Below is a small trained network, with its code and all its weights. Each question gives an input and a target symbol and asks what happens when units are switched off, that is, made to give their printed mean instead of their output.

import numpy as np


def w(rows, s, z=0):
    codes = np.array(rows[::2]) - 128.0
    scale = np.full(codes.shape[1], s)
    scale[-1] = z or s
    return codes * scale


def f(y):
    return np.maximum(y, 0)


def softmax(a):
    e = np.exp(a - a.max(-1, keepdims=True))
    return e / e.sum(-1, keepdims=True)


def log_softmax(a):
    a = a - a.max(-1, keepdims=True)
    return a - np.log(np.exp(a).sum(-1, keepdims=True))


def net(x, mask):
    ids = ['αγεηθψ'.index(c) for c in x.split()]
    T = len(ids)
    res = E[ids] + P[:T]
    r = res
    for j in range(2):
        rows = slice(3 * j, 3 * j + 3)
        q, k, v = (r @ M[0][rows].T for M in (Q, K, V))
        z = softmax(np.where(np.tri(T) > 0, q @ k.T / 3**0.5, -1e9)) @ v
        o = O[0][rows]
        res = res + np.where(mask[j], z, o[:, -1]) @ o[:, :-1]
    y = f(res @ A[0][:, :-1].T + A[0][:, -1])
    res = res + np.where(mask[2:10], y, B[0][:, -1]) @ B[0][:, :-1]
    return log_softmax(res[-1] @ U[:, :-1].T + U[:, -1])


Q, K, V, O, A, B = {}, {}, {}, {}, {}, {}
E = w([
[158,167,186,121,125,239],'α',
[181,179,138,120,129,192],'γ',
[117,114,23,103,85,52],'ε',
[129,135,131,68,1,165],'η',
[131,80,124,139,189,166],'θ',
[102,56,178,99,67,213],'ψ',
],0.01)
P = w([
[128,119,82,133,177,179],'0',
[97,129,203,210,113,104],'1',
[38,92,37,120,207,130],'2',
[211,73,155,146,134,119],'3',
[178,206,51,67,110,148],'4',
[122,124,255,134,139,71],'5',
[4,117,95,104,148,150],'6',
[158,44,164,133,107,89],'7',
[128,216,70,68,50,171],'8',
],0.013)
Q[0] = w([
[249,144,157,189,118,89],'h1',
[189,187,123,78,57,149],'h1',
[184,186,105,120,102,148],'h1',
[169,175,121,132,106,135],'h2',
[175,82,141,177,121,112],'h2',
[95,126,145,138,108,136],'h2',
],0.014)
K[0] = w([
[9,197,111,183,121,119],'h1',
[51,180,227,102,134,50],'h1',
[82,194,183,118,143,106],'h1',
[49,172,172,153,141,105],'h2',
[32,162,47,137,129,121],'h2',
[155,111,126,143,80,97],'h2',
],0.011)
V[0] = w([
[94,104,83,59,11,139],'h1',
[99,6,88,163,192,81],'h1',
[160,178,40,105,119,65],'h1',
[112,123,123,139,142,148],'h2',
[175,175,149,121,133,125],'h2',
[144,106,157,166,119,99],'h2',
],0.011)
O[0] = w([
[119,205,171,92,117,96,253],'h1',
[171,131,103,168,5,123,210],'h1',
[140,142,126,75,75,186,130],'h1',
[139,126,127,160,133,136,141],'h2',
[133,73,89,100,152,130,50],'h2',
[132,113,108,154,122,132,96],'h2',
],0.014,0.0043)
A[0] = w([
[105,176,141,202,155,73,124],'n1',
[180,159,199,97,85,124,71],'n2',
[120,153,168,8,159,106,104],'n3',
[186,101,146,220,31,79,72],'n4',
[54,127,103,139,141,62,253],'n5',
[125,153,224,87,91,7,78],'n6',
[144,81,254,148,200,76,85],'n7',
[79,145,59,194,154,30,254],'n8',
],0.0068,0.0022)
B[0] = w([
[180,132,156,132,120,163,171],'n1',
[123,118,123,176,168,154,225],'n2',
[89,159,124,171,107,1,192],'n3',
[52,113,142,114,206,72,255],'n4',
[137,141,172,106,132,205,194],'n5',
[112,49,57,174,145,113,250],'n6',
[134,109,83,133,64,173,169],'n7',
[140,137,195,149,120,182,206],'n8',
],0.0092,0.0074)
U = w([
[74,191,161,69,171,99,34],'α',
[138,171,76,97,70,170,246],'γ',
[159,139,255,191,86,136,249],'ε',
[104,110,73,93,179,154,80],'η',
[110,73,44,209,118,95,145],'θ',
[107,123,98,123,178,170,7],'ψ',
],0.0075,0.002)

Each question gives the input, a string of symbols that net reads in full, and the target symbol t.
The units are the heads (3 rows each of Q, K, V and O) and the neurons (one row each of A and B). Each row of codes is followed by its name. A weight is (code - 128) times the scale printed after its matrix; where a second scale follows, it is the last column's (O, A, B and U).
mask holds one flag per unit, heads first, then neurons. A switched-off unit (its flag False) gives its mean, the last column of its rows in O or B, instead of its output. The means were averaged over made-up inputs and are rounded, as every weight is.
A unit's drop is (log p(t) with every unit on - log p(t) with that unit switched off) / (log p(t) with every unit on - log p(t) with every unit switched off).
The circuit of an input: a set's keep is (log p(t) with only the set's units on - log p(t) with every unit switched off) / (log p(t) with every unit on - log p(t) with every unit switched off). Starting from all 10 units, units are removed one at a time, each time the one whose removal leaves the highest keep (on an exact tie, the one counted first), for as long as the keep stays at least 0.8.
circuit, biggest first: the units of the circuit, biggest drop first
k most important neurons: the k neurons with the biggest drops, biggest first
heads that matter: for each layer, one digit per head in row order, 1 if its drop is at least 0.15 and else 0, layers parted by /
drop when u is switched off: that unit's drop, to one decimal
input ε α ψ ε ε γ ε γ ε, target η: heads that matter	11
input η η ε ψ α η ε, target ε: circuit, biggest first	h1; n8; n5
input α η η ε ψ ε θ, target γ: circuit, biggest first	h1; n4
input ψ ψ α γ ε θ ε γ γ, target θ: heads that matter	10
input ψ ε ε θ η ψ α, target θ: heads that matter	10
input ψ η ψ η, target θ: heads that matter	10
input ε ε α θ η η ψ, target θ: circuit, biggest first	h1
input η η ε ε α ψ ψ η, target θ: circuit, biggest first	n6; h1
input η η η ε η γ γ ε θ, target η: heads that matter	11
input ε ε ε ε ε η η, target γ: drop when n6 is switched off	0.1
input ε ε α γ ε η ε η ψ, target α: drop when h1 is switched off	1.2
input ε η η ε η, target α: drop when h1 is switched off	1.1
input ε ε ψ θ γ γ, target θ: 3 most important neurons	n6; n8; n5
input ε ψ ε ψ ε ε ψ, target ε: 2 most important neurons	n8; n6
